Here is a tiny trained network, its code and every weight. The questions are about switching its units off for an input and a target symbol, where a switched-off unit gives its printed mean instead of its output.

import numpy as np


def w(rows, s, z=0):
    codes = np.array(rows[::2]) - 128.0
    scale = np.full(codes.shape[1], s)
    scale[-1] = z or s
    return codes * scale


def norm(h):
    return h / np.sqrt((h * h).mean(-1, keepdims=True) + 1e-5)


def f(y):
    return y / 2 * (1 + np.tanh(0.7978845608 * (y + 0.044715 * y**3)))


def softmax(a):
    e = np.exp(a - a.max(-1, keepdims=True))
    return e / e.sum(-1, keepdims=True)


def log_softmax(a):
    a = a - a.max(-1, keepdims=True)
    return a - np.log(np.exp(a).sum(-1, keepdims=True))


def net(x, mask):
    ids = ['Γεζηξπφω'.index(c) for c in x.split()]
    T = len(ids)
    res = E[ids] + P[:T]
    u = 0
    for l in range(2):
        r = norm(res)
        for j in range(2):
            rows = slice(3 * j, 3 * j + 3)
            q, k, v = (r @ M[l][rows].T for M in (Q, K, V))
            z = softmax(np.where(np.tri(T) > 0, q @ k.T / 3**0.5, -1e9)) @ v
            o = O[l][rows]
            res = res + np.where(mask[u + j], z, o[:, -1]) @ o[:, :-1]
        u += 2
        y = f(norm(res) @ A[l][:, :-1].T + A[l][:, -1])
        res = res + np.where(mask[u : u + 16], y, B[l][:, -1]) @ B[l][:, :-1]
        u += 16
    return log_softmax(norm(res)[-1] @ U[:, :-1].T + U[:, -1])


Q, K, V, O, A, B = {}, {}, {}, {}, {}, {}
E = w([
[176,165,146,120,218,92,40,136],'Γ',
[70,53,129,68,113,110,207,183],'ε',
[156,142,109,184,111,110,223,169],'ζ',
[160,54,232,105,198,168,96,173],'η',
[138,118,142,5,197,45,118,184],'ξ',
[24,117,147,127,124,231,39,191],'π',
[129,106,243,79,110,114,236,126],'φ',
[49,54,84,180,83,165,146,151],'ω',
],0.021)
P = w([
[114,175,72,88,116,147,153,80],'0',
[70,76,205,163,195,116,160,116],'1',
[228,40,44,64,117,149,99,97],'2',
[73,73,191,207,171,94,159,201],'3',
[254,64,37,66,95,141,110,107],'4',
[61,97,177,212,69,20,116,238],'5',
],0.014)
Q[0] = w([
[148,102,144,31,122,124,117,148],'L0H1',
[176,50,143,191,156,5,189,113],'L0H1',
[191,254,74,181,106,173,217,79],'L0H1',
[105,127,80,252,78,212,66,134],'L0H2',
[62,71,5,49,95,124,188,116],'L0H2',
[141,128,80,101,185,100,23,123],'L0H2',
],0.051)
K[0] = w([
[107,123,159,108,99,185,162,111],'L0H1',
[163,75,60,212,124,64,216,55],'L0H1',
[219,248,166,116,184,52,212,148],'L0H1',
[95,174,119,255,98,213,79,91],'L0H2',
[46,52,41,92,100,120,192,161],'L0H2',
[110,134,56,107,172,129,24,185],'L0H2',
],0.051)
V[0] = w([
[91,167,124,138,168,99,136,96],'L0H1',
[99,125,119,139,97,111,106,164],'L0H1',
[172,129,97,82,200,219,176,58],'L0H1',
[134,109,165,214,92,2,64,194],'L0H2',
[117,108,80,135,168,174,153,158],'L0H2',
[135,80,200,139,126,183,163,68],'L0H2',
],0.013)
O[0] = w([
[84,97,134,124,156,132,102,166,21],'L0H1',
[163,125,109,134,160,123,137,130,189],'L0H1',
[99,153,146,114,29,161,110,162,149],'L0H1',
[157,111,188,138,119,205,181,105,139],'L0H2',
[90,140,123,70,72,108,105,127,254],'L0H2',
[174,126,95,130,119,206,171,255,160],'L0H2',
],0.0086,0.0048)
A[0] = w([
[111,84,107,104,128,131,122,135,110],'L0N1',
[151,152,43,141,193,139,158,153,30],'L0N2',
[128,196,133,248,110,166,120,140,53],'L0N3',
[137,191,135,174,139,135,99,91,43],'L0N4',
[154,115,68,140,100,146,97,86,53],'L0N5',
[89,111,203,228,174,76,135,191,136],'L0N6',
[145,225,125,188,75,135,136,84,105],'L0N7',
[251,81,80,66,96,165,83,111,94],'L0N8',
[112,184,98,130,152,179,119,102,1],'L0N9',
[140,108,151,184,101,53,109,168,70],'L0N10',
[90,123,169,73,178,225,208,39,116],'L0N11',
[81,178,102,249,81,140,125,127,24],'L0N12',
[130,169,76,169,141,109,161,143,112],'L0N13',
[110,96,215,120,123,155,154,74,88],'L0N14',
[52,81,208,144,167,168,179,45,60],'L0N15',
[117,177,91,132,156,156,113,120,35],'L0N16',
],0.026,0.0079)
B[0] = w([
[173,136,97,153,144,154,135,142,168],'L0N1',
[175,128,102,147,168,191,152,145,137],'L0N2',
[62,139,122,61,96,88,141,94,149],'L0N3',
[66,116,52,116,137,98,184,68,131],'L0N4',
[180,94,132,140,163,149,177,138,154],'L0N5',
[95,26,160,138,191,128,229,175,253],'L0N6',
[115,105,149,200,86,196,134,92,147],'L0N7',
[145,3,71,70,115,171,77,148,215],'L0N8',
[116,148,129,83,135,182,88,121,128],'L0N9',
[57,99,154,136,104,128,89,177,153],'L0N10',
[177,130,107,163,166,198,75,198,177],'L0N11',
[142,115,186,10,48,46,118,81,156],'L0N12',
[180,135,125,186,126,172,148,144,153],'L0N13',
[163,73,107,141,166,145,153,186,179],'L0N14',
[166,81,147,195,219,160,225,176,205],'L0N15',
[165,148,129,99,135,184,120,108,129],'L0N16',
],0.035,0.021)
Q[1] = w([
[91,162,196,165,132,59,241,188],'L1H1',
[108,65,85,1,90,74,91,108],'L1H1',
[114,86,69,75,99,84,94,176],'L1H1',
[206,46,93,57,78,177,42,74],'L1H2',
[147,152,36,169,141,126,87,132],'L1H2',
[163,120,60,26,89,117,69,93],'L1H2',
],0.048)
K[1] = w([
[73,1,132,168,164,100,170,199],'L1H1',
[53,174,138,76,84,94,52,93],'L1H1',
[122,210,129,155,46,89,104,142],'L1H1',
[97,247,78,115,32,104,128,110],'L1H2',
[87,166,166,100,72,93,193,99],'L1H2',
[118,159,115,123,72,91,85,59],'L1H2',
],0.049)
V[1] = w([
[115,162,165,107,136,96,229,65],'L1H1',
[207,64,101,107,112,45,156,123],'L1H1',
[174,114,108,65,102,187,145,103],'L1H1',
[187,159,253,90,112,139,106,164],'L1H2',
[116,198,72,105,116,115,156,217],'L1H2',
[113,90,109,164,27,175,160,149],'L1H2',
],0.052)
O[1] = w([
[146,166,107,57,46,109,79,39,159],'L1H1',
[87,95,15,177,162,47,125,71,254],'L1H1',
[114,234,52,132,130,142,159,129,201],'L1H1',
[124,116,136,114,187,212,232,28,158],'L1H2',
[237,158,124,119,110,27,159,149,147],'L1H2',
[150,158,116,186,105,138,5,80,232],'L1H2',
],0.025,0.026)
A[1] = w([
[123,195,157,35,134,220,172,171,34],'L1N1',
[146,148,157,174,122,140,124,172,142],'L1N2',
[99,111,221,174,149,223,56,8,1],'L1N3',
[148,116,177,97,79,111,134,193,147],'L1N4',
[71,165,97,105,100,109,133,84,88],'L1N5',
[117,178,135,144,101,46,112,157,36],'L1N6',
[53,65,184,4,105,52,137,139,94],'L1N7',
[84,80,162,105,120,23,100,135,86],'L1N8',
[26,149,214,47,88,87,28,176,104],'L1N9',
[191,108,144,67,63,91,100,44,113],'L1N10',
[59,150,128,31,85,164,61,118,113],'L1N11',
[152,173,174,107,113,137,69,153,150],'L1N12',
[115,150,148,68,101,167,160,69,135],'L1N13',
[56,115,72,199,138,167,71,177,140],'L1N14',
[144,150,101,219,62,155,108,103,126],'L1N15',
[235,134,101,80,154,169,118,125,118],'L1N16',
],0.034,0.0077)
B[1] = w([
[187,168,72,141,91,229,127,173,159],'L1N1',
[101,64,125,131,141,137,124,128,170],'L1N2',
[157,166,157,51,236,128,29,127,207],'L1N3',
[107,100,97,123,157,134,128,82,158],'L1N4',
[95,94,62,156,118,126,118,107,167],'L1N5',
[192,71,108,119,114,158,65,153,151],'L1N6',
[80,136,163,3,97,110,137,157,211],'L1N7',
[141,181,108,57,104,145,131,136,198],'L1N8',
[3,120,152,177,25,129,152,124,154],'L1N9',
[128,121,199,206,171,141,169,119,194],'L1N10',
[96,163,176,213,132,141,66,136,171],'L1N11',
[114,111,75,148,89,131,161,104,135],'L1N12',
[166,96,97,133,158,117,97,169,170],'L1N13',
[122,113,183,143,171,118,211,138,252],'L1N14',
[124,107,138,48,123,119,129,113,191],'L1N15',
[85,196,168,135,71,93,127,86,185],'L1N16',
],0.061,0.022)
U = w([
[86,128,120,17,118,88,174,117,114],'Γ',
[97,70,125,209,191,119,180,165,114],'ε',
[14,123,117,181,48,120,88,143,212],'ζ',
[170,176,167,170,101,78,173,60,161],'η',
[113,144,142,113,194,149,43,82,174],'ξ',
[168,105,66,153,96,59,59,175,154],'π',
[77,110,2,151,134,107,152,26,6],'φ',
[146,179,72,142,89,222,152,142,85],'ω',
],0.009,0.0018)

Each question gives the input, a string of symbols that net reads in full, and the target symbol t.
The units are the heads (3 rows each of Q, K, V and O) and the neurons (one row each of A and B). Each row of codes is followed by its name. A weight is (code - 128) times the scale printed after its matrix; where a second scale follows, it is the last column's (O, A, B and U).
mask holds one flag per unit, layer by layer, with each layer's heads first. A switched-off unit (its flag False) gives its mean, the last column of its rows in O or B, instead of its output. The means were averaged over made-up inputs and are rounded, as every weight is.
A unit's drop is (log p(t) with every unit on - log p(t) with that unit switched off) / (log p(t) with every unit on - log p(t) with every unit switched off).
The circuit of an input: a set's keep is (log p(t) with only the set's units on - log p(t) with every unit switched off) / (log p(t) with every unit on - log p(t) with every unit switched off). Starting from the 12 units with the biggest drops (on a tie, the unit counted first), units are removed one at a time, each time the one whose removal leaves the highest keep (on an exact tie, the one counted first), for as long as the keep stays at least 0.8.
circuit, biggest first: the units of the circuit, biggest drop first
k most important neurons: the k neurons with the biggest drops, biggest first
top k neurons in layer l: the k neurons of layer l with the biggest drops, biggest first
drop of u: that unit's drop, to one decimal
input ε ω ω, target π: circuit, biggest first	[L1H2; L0H2; L0N6; L0N15]
input ω ζ ζ Γ π, target φ: circuit, biggest first	[L0N12; L1H1; L0N8]
input φ ω Γ φ π, target η: top 3 neurons in layer 0	[L0N6; L0N8; L0N12]
input Γ η π ω ω ω, target ζ: circuit, biggest first	[L0N12; L1H2; L1N9]
input ε η ζ, target π: circuit, biggest first	[L1H2; L0H2; L0N6]
input ω Γ Γ Γ ω, target φ: circuit, biggest first	[L1H1; L0N12; L0N8]
input ζ ζ ε, target ξ: 2 most important neurons	[L0N7; L1N3]
input ξ ω η ζ ζ, target Γ: 3 most important neurons	[L0N6; L0N8; L0N11]
input π ζ ω ε ω, target ω: 3 most important neurons	[L0N8; L0N6; L1N1]
input ξ ζ η ζ η, target Γ: top 3 neurons in layer 0	[L0N8; L0N6; L0N15]
input ξ φ ζ π ξ, target Γ: 2 most important neurons	[L0N8; L0N11]
input φ ζ η, target η: 3 most important neurons	[L0N6; L0N8; L0N15]
input ε π ω, target π: 2 most important neurons	[L0N6; L0N8]
input π ω ε φ Γ, target ω: 3 most important neurons	[L0N6; L0N8; L1N1]
input ζ ω φ φ, target Γ: 3 most important neurons	[L0N11; L0N8; L0N15]
input ξ η ε, target Γ: top 2 neurons in layer 0	[L0N8; L0N15]
input π φ ξ, target ω: 3 most important neurons	[L0N6; L0N8; L1N1]
input ε φ π, target π: 2 most important neurons	[L0N6; L0N15]
input ω ε ε ζ ξ, target φ: 2 most important neurons	[L0N12; L0N6]
input ω ζ φ η ζ, target φ: 2 most important neurons	[L0N8; L0N12]
input ξ ζ ζ ζ π, target Γ: 2 most important neurons	[L0N6; L0N15]
input ε η ζ ω η, target π: 4 most important neurons	[L0N6; L0N15; L0N8; L0N11]
input ε ω ω ε η η, target Γ: top 2 neurons in layer 1	[L1N7; L1N8]
input π ζ η, target ω: 2 most important neurons	[L0N6; L0N8]
input φ φ ξ, target η: top 3 neurons in layer 0	[L0N6; L0N8; L0N15]
input φ ζ π ζ φ, target η: top 2 neurons in layer 0	[L0N6; L0N8]
input Γ ω ω, target ζ: top 2 neurons in layer 0	[L0N4; L0N8]
input ζ ζ Γ φ ζ φ, target Γ: top 2 neurons in layer 0	[L0N8; L0N11]
input ε ε ξ, target π: drop of L0N8	0.2
